Here is a tiny trained network, its code and every weight. The questions are about switching its units off for an input and a target symbol, where a switched-off unit gives its printed mean instead of its output.

import numpy as np


def w(rows, s, z=0):
    codes = np.array(rows[::2]) - 128.0
    scale = np.full(codes.shape[1], s)
    scale[-1] = z or s
    return codes * scale


def f(y):
    return np.maximum(y, 0)


def softmax(a):
    e = np.exp(a - a.max(-1, keepdims=True))
    return e / e.sum(-1, keepdims=True)


def log_softmax(a):
    a = a - a.max(-1, keepdims=True)
    return a - np.log(np.exp(a).sum(-1, keepdims=True))


def net(x, mask):
    ids = ['Ξαγθπω'.index(c) for c in x.split()]
    T = len(ids)
    res = E[ids] + P[:T]
    r = res
    for j in range(3):
        rows = slice(3 * j, 3 * j + 3)
        q, k, v = (r @ M[0][rows].T for M in (Q, K, V))
        z = softmax(np.where(np.tri(T) > 0, q @ k.T / 3**0.5, -1e9)) @ v
        o = O[0][rows]
        res = res + np.where(mask[j], z, o[:, -1]) @ o[:, :-1]
    y = f(res @ A[0][:, :-1].T + A[0][:, -1])
    res = res + np.where(mask[3:11], y, B[0][:, -1]) @ B[0][:, :-1]
    return log_softmax(res[-1] @ U[:, :-1].T + U[:, -1])


Q, K, V, O, A, B = {}, {}, {}, {}, {}, {}
E = w([
[139,168,129,87],'Ξ',
[143,137,132,94],'α',
[134,197,138,127],'γ',
[163,163,155,126],'θ',
[179,39,116,183],'π',
[165,166,123,255],'ω',
],0.0095)
P = w([
[139,110,116,116],'0',
[184,114,123,107],'1',
[117,99,156,146],'2',
[235,136,86,100],'3',
[110,97,186,156],'4',
[249,151,28,104],'5',
[164,76,243,152],'6',
],0.011)
Q[0] = w([
[58,84,77,103],'h1',
[47,120,121,188],'h1',
[112,102,182,164],'h1',
[212,139,96,103],'h2',
[109,112,254,133],'h2',
[199,178,79,96],'h2',
[70,145,129,119],'h3',
[85,150,113,140],'h3',
[231,126,181,133],'h3',
],0.037)
K[0] = w([
[205,169,61,107],'h1',
[152,111,66,158],'h1',
[103,109,149,197],'h1',
[47,101,126,150],'h2',
[163,138,4,166],'h2',
[56,112,217,147],'h2',
[174,115,76,133],'h3',
[182,124,135,100],'h3',
[23,92,163,141],'h3',
],0.039)
V[0] = w([
[142,195,161,80],'h1',
[201,162,94,217],'h1',
[91,254,138,161],'h1',
[149,19,89,196],'h2',
[187,68,215,106],'h2',
[134,40,111,20],'h2',
[222,141,165,140],'h3',
[143,139,133,83],'h3',
[74,136,103,103],'h3',
],0.02)
O[0] = w([
[185,77,151,115,171],'h1',
[48,73,154,90,182],'h1',
[142,4,75,134,120],'h1',
[55,193,153,127,114],'h2',
[137,165,204,122,229],'h2',
[174,196,109,120,101],'h2',
[116,134,207,151,254],'h3',
[166,108,137,116,118],'h3',
[152,107,86,109,39],'h3',
],0.016,0.0058)
A[0] = w([
[16,97,105,122,163],'n1',
[158,172,12,132,114],'n2',
[213,201,14,121,143],'n3',
[208,107,184,154,197],'n4',
[240,86,18,74,88],'n5',
[123,44,39,98,157],'n6',
[155,113,9,115,20],'n7',
[30,84,47,142,3],'n8',
],0.011,0.0055)
B[0] = w([
[226,73,93,208,183],'n1',
[140,83,98,55,135],'n2',
[252,193,145,171,157],'n3',
[113,108,62,25,252],'n4',
[20,167,43,238,166],'n5',
[108,126,222,144,140],'n6',
[143,105,149,93,133],'n7',
[76,211,150,50,150],'n8',
],0.018,0.019)
U = w([
[186,115,57,102,38],'Ξ',
[255,118,123,71,2],'α',
[125,81,94,100,82],'γ',
[164,57,106,11,205],'θ',
[153,150,151,100,150],'π',
[222,47,129,132,165],'ω',
],0.0037,0.0049)

Each question gives the input, a string of symbols that net reads in full, and the target symbol t.
The units are the heads (3 rows each of Q, K, V and O) and the neurons (one row each of A and B). Each row of codes is followed by its name. A weight is (code - 128) times the scale printed after its matrix; where a second scale follows, it is the last column's (O, A, B and U).
mask holds one flag per unit, heads first, then neurons. A switched-off unit (its flag False) gives its mean, the last column of its rows in O or B, instead of its output. The means were averaged over made-up inputs and are rounded, as every weight is.
A unit's drop is (log p(t) with every unit on - log p(t) with that unit switched off) / (log p(t) with every unit on - log p(t) with every unit switched off).
The circuit of an input: a set's keep is (log p(t) with only the set's units on - log p(t) with every unit switched off) / (log p(t) with every unit on - log p(t) with every unit switched off). Starting from all 11 units, units are removed one at a time, each time the one whose removal leaves the highest keep (on an exact tie, the one counted first), for as long as the keep stays at least 0.8.
circuit, biggest first: the units of the circuit, biggest drop first
unit that matters most: the unit with the biggest drop
top k neurons: the k neurons with the biggest drops, biggest first
which heads matter: for each layer, one digit per head in row order, 1 if its drop is at least 0.15 and else 0, layers parted by /
input ω ω π, target ω: circuit, biggest first	(n1, h2)
input Ξ θ ω θ γ, target ω: which heads matter	100
input π θ Ξ ω, target Ξ: which heads matter	111
input Ξ π Ξ θ, target Ξ: circuit, biggest first	(n5, h3, h1, h2)
input Ξ α θ γ Ξ θ ω, target ω: circuit, biggest first	(h1, n1)
input π Ξ θ, target π: circuit, biggest first	(h2, n4)
input α θ θ α α ω, target α: circuit, biggest first	(n3, h1, n5)
input γ θ α θ π, target π: circuit, biggest first	(h1)
input Ξ θ π γ α Ξ Ξ, target α: circuit, biggest first	(h1, h2, n3)
input θ ω ω γ, target ω: which heads matter	010
input θ Ξ Ξ θ ω ω, target ω: circuit, biggest first	(h2, n1)
input θ θ θ θ α α, target α: circuit, biggest first	(h1, n3, h3)
input θ θ θ ω ω θ α, target ω: circuit, biggest first	(n1, h1)
input γ π Ξ α, target Ξ: top neuron	(n5)
input θ θ Ξ π, target Ξ: circuit, biggest first	(n5, h1, h3, h2)
input θ α Ξ γ Ξ θ, target Ξ: top 3 neurons	(n5, n3, n4)
input ω Ξ Ξ ω, target Ξ: circuit, biggest first	(n5, h3, h1, h2)
input θ γ θ α ω α Ξ, target ω: circuit, biggest first	(h1, n1)
input ω θ Ξ, target ω: circuit, biggest first	(n1, h2)
input θ α θ θ θ π α, target π: top 2 neurons	(n4, n1)
input α θ θ ω π ω, target π: unit that matters most	h2
input ω θ π, target ω: top 3 neurons	(n1, n4, n5)
input Ξ ω θ θ γ θ, target γ: which heads matter	110
input Ξ θ π Ξ, target π: which heads matter	010
input ω θ π α ω α, target ω: which heads matter	010
input θ θ γ γ, target γ: which heads matter	111
input θ ω θ π α γ, target α: which heads matter	100
